Here is a tiny trained network, its code and every weight. The questions are about switching its units off for an input and a class, where a switched-off unit gives its printed mean instead of its output.

import numpy as np


def w(rows, s, z=0):
    codes = np.array(rows[::2]) - 128.0
    scale = np.full(codes.shape[1], s)
    scale[-1] = z or s
    return codes * scale


def norm(h):
    return h / np.sqrt((h * h).mean(-1, keepdims=True) + 1e-5)


def f(y):
    return y / 2 * (1 + np.tanh(0.7978845608 * (y + 0.044715 * y**3)))


def log_softmax(a):
    a = a - a.max(-1, keepdims=True)
    return a - np.log(np.exp(a).sum(-1, keepdims=True))


def net(x, mask):
    res = np.array(x, float).reshape(1, 4) / 4 @ E
    u = 0
    for l in range(4):
        y = f(norm(res) @ A[l][:, :-1].T + A[l][:, -1])
        res = res + np.where(mask[u : u + 10], y, B[l][:, -1]) @ B[l][:, :-1]
        u += 10
    return log_softmax(norm(res)[-1] @ U[:, :-1].T + U[:, -1])


A, B = {}, {}
E = w([
[158,43,154,118,165,146],'x0',
[205,115,89,174,119,11],'x1',
[83,80,130,222,61,141],'x2',
[180,139,200,90,47,121],'x3',
],0.012)
A[0] = w([
[175,134,122,99,164,74,45],'0.n1',
[109,120,77,124,154,134,28],'0.n2',
[145,142,150,116,90,131,7],'0.n3',
[177,122,172,121,103,155,35],'0.n4',
[141,86,117,165,94,118,50],'0.n5',
[123,128,145,132,138,119,14],'0.n6',
[111,250,101,163,91,126,7],'0.n7',
[140,139,149,111,87,128,3],'0.n8',
[105,111,94,146,196,118,43],'0.n9',
[145,114,152,73,55,111,8],'0.n10',
],0.012,0.007)
B[0] = w([
[124,117,102,128,84,176,207],'0.n1',
[152,154,192,167,158,118,106],'0.n2',
[163,139,165,160,179,115,86],'0.n3',
[111,160,150,164,173,119,147],'0.n4',
[108,127,105,89,98,137,204],'0.n5',
[197,11,177,121,196,80,39],'0.n6',
[34,134,157,41,142,48,251],'0.n7',
[170,139,171,164,183,120,87],'0.n8',
[133,171,179,177,136,128,194],'0.n9',
[146,193,182,181,174,129,164],'0.n10',
],0.012,0.0019)
A[1] = w([
[82,135,72,177,193,129,95],'1.n1',
[90,103,31,90,113,144,122],'1.n2',
[151,2,155,118,195,131,96],'1.n3',
[132,118,158,82,59,125,126],'1.n4',
[91,159,151,88,138,199,116],'1.n5',
[186,107,105,124,161,17,92],'1.n6',
[139,119,90,158,95,66,97],'1.n7',
[177,162,204,129,79,119,41],'1.n8',
[188,23,207,114,127,149,116],'1.n9',
[199,208,73,46,186,145,3],'1.n10',
],0.011)
B[1] = w([
[157,160,189,134,167,102,189],'1.n1',
[173,144,187,136,135,125,212],'1.n2',
[32,247,105,86,84,63,188],'1.n3',
[136,141,139,160,206,120,208],'1.n4',
[196,158,86,136,100,156,254],'1.n5',
[172,191,76,114,111,187,192],'1.n6',
[134,152,107,108,107,206,189],'1.n7',
[147,174,153,143,161,116,145],'1.n8',
[87,197,121,120,111,98,222],'1.n9',
[161,27,149,39,158,95,159],'1.n10',
],0.015,0.0045)
A[2] = w([
[142,111,106,132,115,56,111],'2.n1',
[171,134,195,101,65,115,54],'2.n2',
[152,93,161,124,156,95,1],'2.n3',
[92,126,61,173,254,125,69],'2.n4',
[99,92,148,70,142,95,85],'2.n5',
[136,73,92,124,120,159,76],'2.n6',
[100,101,126,117,155,168,84],'2.n7',
[119,123,109,124,116,73,74],'2.n8',
[135,144,83,125,110,172,57],'2.n9',
[118,127,121,127,125,115,51],'2.n10',
],0.013,0.0098)
B[2] = w([
[71,180,102,119,179,252,132],'2.n1',
[116,203,152,217,202,84,139],'2.n2',
[40,163,99,176,113,177,88],'2.n3',
[206,228,244,168,106,96,253],'2.n4',
[137,49,57,149,159,129,120],'2.n5',
[115,180,144,172,166,114,81],'2.n6',
[115,164,121,113,126,128,66],'2.n7',
[64,150,100,154,171,183,84],'2.n8',
[149,110,110,133,108,175,183],'2.n9',
[2,148,57,223,142,142,14],'2.n10',
],0.0082,0.0014)
A[3] = w([
[61,141,102,212,130,121,106],'3.n1',
[209,111,30,158,118,63,3],'3.n2',
[96,124,137,92,144,249,7],'3.n3',
[95,79,153,243,25,133,118],'3.n4',
[154,138,236,184,151,65,50],'3.n5',
[75,2,150,215,63,105,51],'3.n6',
[205,112,25,190,88,3,49],'3.n7',
[239,164,118,140,79,129,228],'3.n8',
[27,151,142,76,141,60,116],'3.n9',
[97,199,68,91,124,121,41],'3.n10',
],0.011,0.0056)
B[3] = w([
[195,205,121,47,142,74,155],'3.n1',
[106,159,145,104,61,231,140],'3.n2',
[147,169,28,199,10,147,144],'3.n3',
[233,117,114,1,233,81,191],'3.n4',
[96,72,159,135,236,176,174],'3.n5',
[174,44,82,36,142,85,150],'3.n6',
[137,225,161,42,85,228,153],'3.n7',
[47,33,122,225,151,144,254],'3.n8',
[61,61,127,166,67,90,180],'3.n9',
[77,78,161,153,94,119,173],'3.n10',
],0.0094,0.0099)
U = w([
[154,160,68,164,61,244,162],'0',
[166,191,230,205,190,103,153],'1',
[30,186,116,78,72,39,140],'2',
[210,80,93,42,155,94,154],'3',
[76,4,116,198,148,116,196],'4',
[158,96,112,181,106,82,37],'5',
[164,85,116,187,96,77,8],'6',
[157,85,115,185,103,82,14],'7',
],0.022,0.013)

Each question gives the input, the list of numbers given to net, and the class t.
The units are the neurons (one row each of A and B). Each row of codes is followed by its name. A weight is (code - 128) times the scale printed after its matrix; where a second scale follows, it is the last column's (A, B and U).
mask holds one flag per neuron, layer by layer. A switched-off neuron (its flag False) gives its mean, the last column of its row in B, instead of its output. The means were averaged over made-up inputs and are rounded, as every weight is.
A unit's drop is (log p(t) with every unit on - log p(t) with that unit switched off) / (log p(t) with every unit on - log p(t) with every unit switched off).
The circuit of an input: a set's keep is (log p(t) with only the set's units on - log p(t) with every unit switched off) / (log p(t) with every unit on - log p(t) with every unit switched off). Starting from the 12 units with the biggest drops (on a tie, the unit counted first), units are removed one at a time, each time the one whose removal leaves the highest keep (on an exact tie, the one counted first), for as long as the keep stays at least 0.8.
units of the circuit, in order: the units of the circuit, biggest drop first
top k neurons: the k neurons with the biggest drops, biggest first
k most important neurons of layer l: the k neurons of layer l with the biggest drops, biggest first
drop of u: that unit's drop, to one decimal
input [6,-2,-6,-2], class 2: units of the circuit, in order -> [1.n3]
input [7,3,1,-7], class 1: top 2 neurons -> [0.n9, 2.n4]
input [-3,4,2,2], class 0: top 2 neurons -> [1.n7, 3.n7]
input [8,-7,-8,-6], class 2: 3 most important neurons of layer 1 -> [1.n3, 1.n6, 1.n7]
input [3,-3,0,2], class 4: top 2 neurons -> [3.n8, 1.n5]
input [0,7,5,-8], class 1: top 2 neurons -> [2.n4, 1.n1]
input [7,-6,5,5], class 2: top 2 neurons -> [1.n9, 1.n3]
input [5,-6,7,-6], class 3: top 2 neurons -> [3.n4, 1.n4]
input [-6,6,7,-2], class 3: top 3 neurons -> [3.n4, 1.n5, 1.n3]
input [6,0,7,0], class 3: 2 most important neurons of layer 3 -> [3.n4, 3.n6]
input [8,-1,7,4], class 2: top 2 neurons -> [1.n9, 1.n3]
input [-3,1,-6,6], class 1: top 2 neurons -> [0.n10, 2.n2]
input [8,-7,2,6], class 2: top 2 neurons -> [1.n9, 1.n3]
input [-2,-3,4,-4], class 1: units of the circuit, in order -> [1.n1]
input [-2,3,-1,2], class 4: 2 most important neurons of layer 1 -> [1.n5, 1.n7]
input [2,3,4,3], class 3: top 2 neurons -> [3.n4, 1.n5]
input [-8,3,-8,8], class 1: 2 most important neurons of layer 1 -> [1.n3, 1.n9]
input [-5,-6,8,-7], class 3: 3 most important neurons of layer 3 -> [3.n4, 3.n1, 3.n8]
input [4,2,-3,0], class 2: 2 most important neurons of layer 1 -> [1.n3, 1.n9]
input [-2,-6,-6,-2], class 0: units of the circuit, in order -> [1.n5]
input [-3,6,6,6], class 0: 2 most important neurons of layer 3 -> [3.n7, 3.n8]
input [4,-2,0,1], class 2: drop of 1.n3 -> 0.5
